Below is a small trained network, with its code and all its weights. Each question gives an input and a target symbol and asks what happens when units are switched off, that is, made to give their printed mean instead of their output.

import numpy as np


def w(rows, s, z=0):
    codes = np.array(rows[::2]) - 128.0
    scale = np.full(codes.shape[1], s)
    scale[-1] = z or s
    return codes * scale


def f(y):
    return y / 2 * (1 + np.tanh(0.7978845608 * (y + 0.044715 * y**3)))


def softmax(a):
    e = np.exp(a - a.max(-1, keepdims=True))
    return e / e.sum(-1, keepdims=True)


def log_softmax(a):
    a = a - a.max(-1, keepdims=True)
    return a - np.log(np.exp(a).sum(-1, keepdims=True))


def net(x, mask):
    ids = ['αβεζηθλμξπστφψω'.index(c) for c in x.split()]
    T = len(ids)
    res = E[ids] + P[:T]
    q, k, v = (res @ M[0].T for M in (Q, K, V))
    z = softmax(np.where(np.tri(T) > 0, q @ k.T / 3**0.5, -1e9)) @ v
    res = res + np.where(mask[0], z, O[0][:, -1]) @ O[0][:, :-1]
    y = f(res @ A[0][:, :-1].T + A[0][:, -1])
    res = res + np.where(mask[1:13], y, B[0][:, -1]) @ B[0][:, :-1]
    return log_softmax(res[-1] @ U[:, :-1].T + U[:, -1])


Q, K, V, O, A, B = {}, {}, {}, {}, {}, {}
E = w([
[111,116,194,47,50],'α',
[156,209,77,108,178],'β',
[152,191,101,92,139],'ε',
[158,173,106,81,141],'ζ',
[181,87,91,11,69],'η',
[95,127,117,182,49],'θ',
[128,74,124,176,234],'λ',
[76,138,194,40,149],'μ',
[139,30,75,76,132],'ξ',
[185,153,82,182,183],'π',
[86,125,156,161,47],'σ',
[214,175,189,81,181],'τ',
[44,91,125,97,204],'φ',
[176,114,229,217,37],'ψ',
[190,3,137,57,177],'ω',
],0.0073)
P = w([
[120,132,132,224,116],'0',
[126,122,138,180,120],'1',
[137,115,131,163,132],'2',
[138,119,123,139,138],'3',
[138,131,111,123,141],'4',
[144,127,110,100,155],'5',
[151,130,100,89,161],'6',
[158,137,99,72,165],'7',
[158,146,105,62,182],'8',
[160,144,94,52,190],'9',
[166,145,90,36,203],'10',
[169,149,87,13,207],'11',
[172,144,71,4,213],'12',
],0.0031)
Q[0] = w([
[156,169,97,220,93],'head 1',
[197,199,81,16,201],'head 1',
[94,127,200,94,4],'head 1',
],0.029)
K[0] = w([
[226,112,128,193,117],'head 1',
[167,141,103,22,212],'head 1',
[140,116,213,76,4],'head 1',
],0.026)
V[0] = w([
[79,69,36,127,116],'head 1',
[9,167,182,154,156],'head 1',
[140,19,173,161,201],'head 1',
],0.015)
O[0] = w([
[111,68,2,120,128,29],'head 1',
[52,179,109,9,196,3],'head 1',
[235,62,153,94,221,205],'head 1',
],0.01,0.0016)
A[0] = w([
[121,177,179,152,76,222],'neuron 1',
[78,120,119,168,187,127],'neuron 2',
[115,73,15,116,107,108],'neuron 3',
[156,136,51,131,60,194],'neuron 4',
[50,74,167,50,138,93],'neuron 5',
[220,177,76,159,159,2],'neuron 6',
[131,168,106,151,118,138],'neuron 7',
[93,35,143,145,181,103],'neuron 8',
[126,183,135,58,120,174],'neuron 9',
[143,228,102,79,147,207],'neuron 10',
[139,115,114,40,8,152],'neuron 11',
[51,209,81,209,156,41],'neuron 12',
],0.015,0.0014)
B[0] = w([
[151,222,100,154,132,254],'neuron 1',
[108,103,77,172,157,145],'neuron 2',
[132,209,188,47,134,197],'neuron 3',
[116,51,112,61,179,189],'neuron 4',
[25,145,84,179,54,209],'neuron 5',
[66,108,185,222,125,240],'neuron 6',
[125,169,129,104,161,149],'neuron 7',
[195,173,52,117,146,213],'neuron 8',
[144,92,189,83,101,186],'neuron 9',
[152,108,194,62,159,204],'neuron 10',
[160,66,29,170,54,175],'neuron 11',
[45,100,110,146,254,166],'neuron 12',
],0.02,0.0055)
U = w([
[112,125,125,121,156,113],'α',
[121,111,131,129,122,110],'β',
[127,141,166,119,155,137],'ε',
[57,142,145,113,245,57],'ζ',
[123,111,115,114,129,177],'η',
[61,196,68,83,117,143],'θ',
[160,42,94,77,114,206],'λ',
[138,106,127,106,147,253],'μ',
[17,94,154,255,122,136],'ξ',
[75,97,196,88,79,150],'π',
[121,115,129,130,121,45],'σ',
[193,108,51,181,183,88],'τ',
[133,126,86,185,16,66],'φ',
[198,222,180,133,108,155],'ψ',
[187,91,227,33,160,140],'ω',
],0.0043,0.0049)

Each question gives the input, a string of symbols that net reads in full, and the target symbol t.
The units are the heads (3 rows each of Q, K, V and O) and the neurons (one row each of A and B). Each row of codes is followed by its name. A weight is (code - 128) times the scale printed after its matrix; where a second scale follows, it is the last column's (O, A, B and U).
mask holds one flag per unit, heads first, then neurons. A switched-off unit (its flag False) gives its mean, the last column of its rows in O or B, instead of its output. The means were averaged over made-up inputs and are rounded, as every weight is.
A unit's drop is (log p(t) with every unit on - log p(t) with that unit switched off) / (log p(t) with every unit on - log p(t) with every unit switched off).
The circuit of an input: a set's keep is (log p(t) with only the set's units on - log p(t) with every unit switched off) / (log p(t) with every unit on - log p(t) with every unit switched off). Starting from the 12 units with the biggest drops (on a tie, the unit counted first), units are removed one at a time, each time the one whose removal leaves the highest keep (on an exact tie, the one counted first), for as long as the keep stays at least 0.8.
circuit, biggest first: the units of the circuit, biggest drop first
unit that matters most: the unit with the biggest drop
top k neurons: the k neurons with the biggest drops, biggest first
drop when u is switched off: that unit's drop, to one decimal
input β π τ π ε, target ψ: circuit, biggest first : [head 1; neuron 1; neuron 5]
input ε σ ε ε ζ η ε μ, target π: circuit, biggest first : [head 1; neuron 5; neuron 9; neuron 10]
input π π π φ β ε β, target ζ: unit that matters most : head 1
input φ ε β ε ξ τ ε β μ, target π: circuit, biggest first : [neuron 5; head 1; neuron 9; neuron 10]
input μ ξ ζ μ ε θ τ ζ, target ψ: circuit, biggest first : [head 1; neuron 1; neuron 12]
input φ ε ω μ θ φ ε α τ α, target φ: circuit, biggest first : [neuron 11; head 1; neuron 12]
input σ σ μ τ ε φ, target θ: top 4 neurons : [neuron 5; neuron 8; neuron 3; neuron 6]
input β ψ φ λ ζ, target ω: circuit, biggest first : [neuron 5; head 1; neuron 10; neuron 1]
input τ π ζ α ψ ζ τ φ ξ, target θ: circuit, biggest first : [head 1; neuron 5; neuron 3]
input ε β α ψ τ μ μ τ ε π φ β φ, target θ: circuit, biggest first : [neuron 5; head 1; neuron 3]
input π α φ θ ε π, target ξ: circuit, biggest first : [neuron 6; head 1]
input ψ ω η α α α π θ, target ψ: top 3 neurons : [neuron 1; neuron 4; neuron 12]
input φ ζ σ η, target λ: top 2 neurons : [neuron 4; neuron 11]
input φ ε ω π η τ φ τ, target ω: unit that matters most : neuron 5
input η ψ ψ π β ε φ ω, target θ: top 3 neurons : [neuron 5; neuron 3; neuron 8]
input π α τ ω, target τ: top 2 neurons : [neuron 8; neuron 3]
input β π τ ε π φ α π σ η τ, target ψ: drop when head 1 is switched off : 1.2
input σ ε ω ζ, target ξ: drop when neuron 5 is switched off : -0.1
input η η ω τ θ φ ω ω ψ φ ψ ω σ, target ψ: drop when neuron 4 is switched off : 0.2
input σ φ π λ ε ξ, target θ: drop when neuron 10 is switched off : 0.1
input π ε ε θ α ω π τ, target ξ: unit that matters most : head 1
input ε π ζ ε ψ φ β φ π φ λ ε, target ω: top 2 neurons : [neuron 10; neuron 5]
